[[147 128 131 139 111 118 139 134 130]
 [135 127 123 133 102 124 124 141 125]
 [147 134 128 135 122 114 147 129 135]
 [122 139 102 125 122 126 134 139 131]
 [133 129 123 134 100 122 127 138 121]
 [129 140 109 126 132 119 144 131 135]]
:
[[135 127 123 133 102 124 124 141 125]
 [147 128 131 139 111 118 139 134 130]
 [133 129 123 134 100 122 127 138 121]
 [147 134 128 135 122 114 147 129 135]
 [122 139 102 125 122 126 134 139 131]
 [129 140 109 126 132 119 144 131 135]]

[[133 121 123 128 122 124 142 128 130 136 130 124 128]
 [118 120 126 105 131 114 108 122 131 136 122 115 137]]
:
[[118 120 126 105 131 114 108 122 131 136 122 115 137]
 [133 121 123 128 122 124 142 128 130 136 130 124 128]]

[[143 143 143 141 140 138 136 134 132 130 127 126 124 123 121]
 [146 149 151 152 151 150 147 142 137 132 125 120 114 109 106]
 [131 134 138 141 144 146 147 147 146 144 142 138 134 130 126]
 [109 107 105 104 104 104 104 105 107 109 112 114 118 121 124]]
:
[[109 107 105 104 104 104 104 105 107 109 112 114 118 121 124]
 [131 134 138 141 144 146 147 147 146 144 142 138 134 130 126]
 [143 143 143 141 140 138 136 134 132 130 127 126 124 123 121]
 [146 149 151 152 151 150 147 142 137 132 125 120 114 109 106]]

[[104 134 128 127 128 132 128 144]
 [125 125 129 127 129 137 127 117]]
:
[[125 125 129 127 129 137 127 117]
 [104 134 128 127 128 132 128 144]]

[[132 108 141 106 118 141 109 146 144 109  99]
 [101 150 104 149 124 137 139 107 119 147 138]
 [136 147 108 109 151 101 125 124 128 129 118]
 [123 133 114 108 124 128 113 116 114 112 115]
 [131 142 130 120 138 104 121 120 128 110 128]
 [113 145 116 115 143 120 116 138 115 140 108]]
:
[[132 108 141 106 118 141 109 146 144 109  99]
 [123 133 114 108 124 128 113 116 114 112 115]
 [131 142 130 120 138 104 121 120 128 110 128]
 [113 145 116 115 143 120 116 138 115 140 108]
 [136 147 108 109 151 101 125 124 128 129 118]
 [101 150 104 149 124 137 139 107 119 147 138]]

[[121 101 139 114 111 115 122 127 151]
 [126 149 155 115 140 116 132 112 116]
 [119 117 106 139 140 154 152 146 127]]
:
[[121 101 139 114 111 115 122 127 151]
 [119 117 106 139 140 154 152 146 127]
 [126 149 155 115 140 116 132 112 116]]
---
[[111 141 113 121 141 120  98 137 127 136 135 153 140]
 [139 128 128 126 111 110 106 118 155 132 146 146 120]]
:
[[139 111]
 [128 141]
 [128 113]
 [126 121]
 [111 141]
 [110 120]
 [106  98]
 [118 137]
 [155 127]
 [132 136]
 [146 135]
 [146 153]
 [120 140]]

[[128 106 124 111 123 109 112 127 100 126 106 149 127 125 107]
 [127 129 128 128 128 125 122 128 131 127 130 128 128 128 126]
 [103 143  99 142  98 151 154 111 126 110 136 116 103 100 148]
 [116 138 120 143 122 125 113 110 142 109 144 116 114 118 129]]
:
[[116 103 127 128]
 [138 143 129 106]
 [120  99 128 124]
 [143 142 128 111]
 [122  98 128 123]
 [125 151 125 109]
 [113 154 122 112]
 [110 111 128 127]
 [142 126 131 100]
 [109 110 127 126]
 [144 136 130 106]
 [116 116 128 149]
 [114 103 128 127]
 [118 100 128 125]
 [129 148 126 107]]

[[128 151 152 146 152 154 116 109 126 131]
 [132 143 153 121 154 104  99 101 130 135]
 [131 144 157 119 156 103 103 103 130 139]
 [114 145 151 117 129 121 130 113 128 157]]
:
[[114 131 132 128]
 [145 144 143 151]
 [151 157 153 152]
 [117 119 121 146]
 [129 156 154 152]
 [121 103 104 154]
 [130 103  99 116]
 [113 103 101 109]
 [128 130 130 126]
 [157 139 135 131]]

[[106 135 131 118 136 126 115 106 121 122 118 117 126 119 143 118]
 [103 132 132 116 136 128 115 106 122 122 117 117 126 118 145 123]
 [104 129 131 116 136 125 115 106 122 122 119 116 127 118 145 119]]
:
[[104 103 106]
 [129 132 135]
 [131 132 131]
 [116 116 118]
 [136 136 136]
 [125 128 126]
 [115 115 115]
 [106 106 106]
 [122 122 121]
 [122 122 122]
 [119 117 118]
 [116 117 117]
 [127 126 126]
 [118 118 119]
 [145 145 143]
 [119 123 118]]

[[148 128]
 [148 130]
 [144 107]
 [122 124]]
:
[[122 144 148 148]
 [124 107 130 128]]

[[125 138 147 130 126 144 131 135]
 [140 114 131 134 126 132 118 120]
 [137 118 132 130 130 131 120 122]
 [132 116 134 113 146 128 113 112]
 [134 129 155 133 127 152 122 130]
 [115 135 124 107 148 119 128 123]
 [128 136 141 138 118 142 133 137]]
:
[[128 115 134 132 137 140 125]
 [136 135 129 116 118 114 138]
 [141 124 155 134 132 131 147]
 [138 107 133 113 130 134 130]
 [118 148 127 146 130 126 126]
 [142 119 152 128 131 132 144]
 [133 128 122 113 120 118 131]
 [137 123 130 112 122 120 135]]

[[122 110 135 128 148 132  99 107 134 122]
 [150 144 148 143 112 148 144 141 139 152]]
:
[[150 122]
 [144 110]
 [148 135]
 [143 128]
 [112 148]
 [148 132]
 [144  99]
 [141 107]
 [139 134]
 [152 122]]
---
[[141 113 126]
 [127 149 115]
 [110 125 146]
 [137 118 107]]
:
[[149 115]
 [125 146]]

[[150 145 155]
 [100 133 142]
 [145 153 156]
 [103 131 130]]
:
[[133 142]
 [153 156]]

[[156 139 102 101]
 [110 137 158 151]
 [109 152 147 147]
 [105 156 140 148]]
:
[[137 158]
 [152 147]]

[[108 127 144 150]
 [145 133 116 105]
 [122 116 122 128]
 [113 125 136 137]
 [128 113 111 121]]
:
[[133 116]
 [116 122]]

[[143 154 127 124 123]
 [116 129 129 140 138]
 [124 140 133 120 120]
 [116 142 135 135 128]
 [149 134 125 130 129]]
:
[[129 129]
 [140 133]]

[[112 112 145 147 116]
 [134 128 135 125 139]
 [150 109 118 116 111]
 [127 137 113 120 150]]
:
[[128 135]
 [109 118]]

[[134 118 113  99 144]
 [152 129 120 105 142]
 [145 126 111 105 139]
 [121 139 156 119 149]
 [125 123 114 102 149]]
:
[[129 120]
 [126 111]]

[[106 142 107]
 [152 109 155]
 [140 131 137]]
:
[[109 155]
 [131 137]]
